Here is a tiny trained network, its code and every weight. The questions are about switching its units off for an input and a class, where a switched-off unit gives its printed mean instead of its output.

import numpy as np


def w(rows, s, z=0):
    codes = np.array(rows[::2]) - 128.0
    scale = np.full(codes.shape[1], s)
    scale[-1] = z or s
    return codes * scale


def norm(h):
    return h / np.sqrt((h * h).mean(-1, keepdims=True) + 1e-5)


def f(y):
    return np.maximum(y, 0)


def log_softmax(a):
    a = a - a.max(-1, keepdims=True)
    return a - np.log(np.exp(a).sum(-1, keepdims=True))


def net(x, mask):
    res = np.array(x, float).reshape(1, 7) / 4 @ E
    u = 0
    for l in range(3):
        y = f(norm(res) @ A[l][:, :-1].T + A[l][:, -1])
        res = res + np.where(mask[u : u + 7], y, B[l][:, -1]) @ B[l][:, :-1]
        u += 7
    return log_softmax(norm(res)[-1] @ U[:, :-1].T + U[:, -1])


A, B = {}, {}
E = w([
[135,83,182,143,140,164,144,188],'x0',
[142,124,129,197,254,97,71,109],'x1',
[125,149,218,78,117,97,52,127],'x2',
[169,179,107,108,140,139,144,189],'x3',
[154,151,156,113,149,195,123,101],'x4',
[127,128,129,126,131,130,129,127],'x5',
[174,39,92,92,117,118,77,113],'x6',
],0.0064)
A[0] = w([
[54,87,177,158,101,137,154,62,45],'0.n1',
[198,96,75,184,131,136,255,90,1],'0.n2',
[140,149,85,102,117,96,188,78,154],'0.n3',
[170,187,85,99,140,125,119,243,136],'0.n4',
[129,207,129,156,63,140,173,182,232],'0.n5',
[59,141,149,124,116,70,88,179,140],'0.n6',
[33,50,142,179,112,127,103,60,105],'0.n7',
],0.0073,0.002)
B[0] = w([
[68,178,75,86,184,185,50,161,182],'0.n1',
[158,139,200,179,22,91,106,113,226],'0.n2',
[93,120,171,135,175,86,103,104,199],'0.n3',
[19,108,107,168,95,150,2,77,224],'0.n4',
[101,150,136,89,195,127,130,135,252],'0.n5',
[126,144,150,155,78,92,194,122,196],'0.n6',
[130,207,100,121,123,134,91,212,208],'0.n7',
],0.0074,0.0047)
A[1] = w([
[97,116,48,158,85,186,174,109,176],'1.n1',
[123,131,56,193,145,160,191,109,247],'1.n2',
[133,167,86,133,96,176,88,145,46],'1.n3',
[147,208,105,133,158,119,160,192,202],'1.n4',
[121,98,181,123,112,162,110,254,108],'1.n5',
[193,173,161,123,139,236,122,58,141],'1.n6',
[165,154,210,88,140,99,87,103,42],'1.n7',
],0.0076,0.0014)
B[1] = w([
[180,204,169,98,123,143,92,139,193],'1.n1',
[138,235,195,111,75,99,111,140,202],'1.n2',
[133,91,112,148,141,95,41,156,197],'1.n3',
[58,43,149,65,161,131,117,87,224],'1.n4',
[130,125,125,182,110,172,114,16,252],'1.n5',
[40,72,80,167,87,2,165,195,237],'1.n6',
[146,187,103,189,56,79,166,110,225],'1.n7',
],0.0077,0.0037)
A[2] = w([
[76,107,92,100,62,174,150,139,69],'2.n1',
[127,211,8,56,127,73,146,46,57],'2.n2',
[128,185,149,167,205,56,141,93,254],'2.n3',
[254,7,76,71,89,91,74,96,161],'2.n4',
[45,82,135,135,90,90,134,76,136],'2.n5',
[115,176,140,21,40,161,118,104,125],'2.n6',
[121,116,114,75,95,135,184,158,104],'2.n7',
],0.0078,0.0035)
B[2] = w([
[183,75,6,141,238,83,131,130,160],'2.n1',
[114,28,163,236,118,242,128,74,187],'2.n2',
[210,92,113,15,111,175,167,162,255],'2.n3',
[2,212,193,54,144,177,230,157,196],'2.n4',
[137,54,76,181,84,138,157,137,235],'2.n5',
[232,154,149,137,233,98,103,139,206],'2.n6',
[180,102,116,127,188,102,103,187,138],'2.n7',
],0.0066,0.008)
U = w([
[91,201,111,122,152,141,14,137,124],'0',
[59,189,198,44,148,155,232,115,117],'1',
[221,228,200,148,41,73,145,116,119],'2',
[146,75,175,167,134,194,153,62,151],'3',
[241,119,121,76,244,97,150,153,59],'4',
[121,110,137,129,119,125,142,130,252],'5',
[102,93,78,148,102,43,186,180,8],'6',
],0.011,0.0038)

Each question gives the input, the list of numbers given to net, and the class t.
The units are the neurons (one row each of A and B). Each row of codes is followed by its name. A weight is (code - 128) times the scale printed after its matrix; where a second scale follows, it is the last column's (A, B and U).
mask holds one flag per neuron, layer by layer. A switched-off neuron (its flag False) gives its mean, the last column of its row in B, instead of its output. The means were averaged over made-up inputs and are rounded, as every weight is.
A unit's drop is (log p(t) with every unit on - log p(t) with that unit switched off) / (log p(t) with every unit on - log p(t) with every unit switched off).
The circuit of an input: a set's keep is (log p(t) with only the set's units on - log p(t) with every unit switched off) / (log p(t) with every unit on - log p(t) with every unit switched off). Starting from the 12 units with the biggest drops (on a tie, the unit counted first), units are removed one at a time, each time the one whose removal leaves the highest keep (on an exact tie, the one counted first), for as long as the keep stays at least 0.8.
units of the circuit, in order: the units of the circuit, biggest drop first
unit that matters most: the unit with the biggest drop
k most important neurons: the k neurons with the biggest drops, biggest first
top k neurons in layer l: the k neurons of layer l with the biggest drops, biggest first
input [6,2,2,-2,-4,1,-1], class 3: 3 most important neurons	(1.n5 1.n6 0.n4)
input [-6,-5,3,2,6,7,-4], class 5: units of the circuit, in order	(1.n6 2.n2 2.n4)
input [-8,2,-4,-8,3,-2,6], class 0: units of the circuit, in order	(0.n7)
input [2,-7,6,5,-4,-6,-1], class 4: top 2 neurons in layer 1	(1.n6 1.n2)
input [-2,-5,7,-1,-4,1,7], class 1: 2 most important neurons	(2.n4 0.n2)
input [2,8,3,-7,8,-1,-6], class 4: 4 most important neurons	(2.n3 0.n4 2.n4 2.n2)
input [-7,8,8,6,6,-7,-5], class 2: units of the circuit, in order	(1.n7 0.n1)
input [1,-4,8,-5,-4,5,-2], class 2: units of the circuit, in order	(2.n6 1.n7)
input [-7,-7,3,0,-3,0,-2], class 3: top 2 neurons in layer 2	(2.n2 2.n5)
input [-1,4,-6,0,6,0,0], class 2: top 2 neurons in layer 1	(1.n2 1.n4)
input [7,-8,-7,2,7,2,-5], class 4: units of the circuit, in order	(2.n6 2.n1)
input [8,6,-2,4,-6,-5,6], class 3: 2 most important neurons	(1.n5 0.n4)
input [4,5,-8,-2,2,-7,-6], class 2: units of the circuit, in order	(1.n2 0.n2)
input [-8,-1,3,7,6,-3,-6], class 3: top 2 neurons in layer 0	(0.n7 0.n1)
input [5,4,-3,-6,-3,-7,8], class 1: units of the circuit, in order	(2.n4 0.n4)
input [-7,8,1,1,-5,3,-6], class 4: unit that matters most	2.n3
input [-1,-3,-2,-8,-7,-5,-7], class 0: top 2 neurons in layer 0	(0.n1 0.n7)
input [7,-7,6,6,-4,-6,6], class 3: top 4 neurons in layer 0	(0.n4 0.n7 0.n2 0.n1)
input [-8,-2,-4,-4,0,-7,-2], class 3: 4 most important neurons	(2.n2 0.n3 0.n4 1.n6)
input [6,3,0,8,4,-2,4], class 0: unit that matters most	0.n4
input [1,-2,-1,6,1,0,7], class 1: 4 most important neurons	(2.n4 0.n7 0.n1 1.n2)
input [-8,-6,1,4,-1,-6,4], class 3: 2 most important neurons	(2.n2 0.n3)
input [0,-3,-3,-4,6,5,-4], class 6: 2 most important neurons	(1.n6 0.n4)
input [2,4,-8,-7,-1,-8,2], class 2: 2 most important neurons	(0.n2 1.n2)
input [4,4,-8,3,7,3,8], class 1: top 2 neurons in layer 2	(2.n4 2.n5)
input [7,4,5,1,-6,7,3], class 3: 4 most important neurons	(1.n5 0.n2 1.n6 1.n2)
input [-7,1,-6,0,-3,-7,-8], class 1: top 4 neurons in layer 1	(1.n2 1.n5 1.n4 1.n7)
input [1,-8,2,0,-6,-1,4], class 4: unit that matters most	2.n6
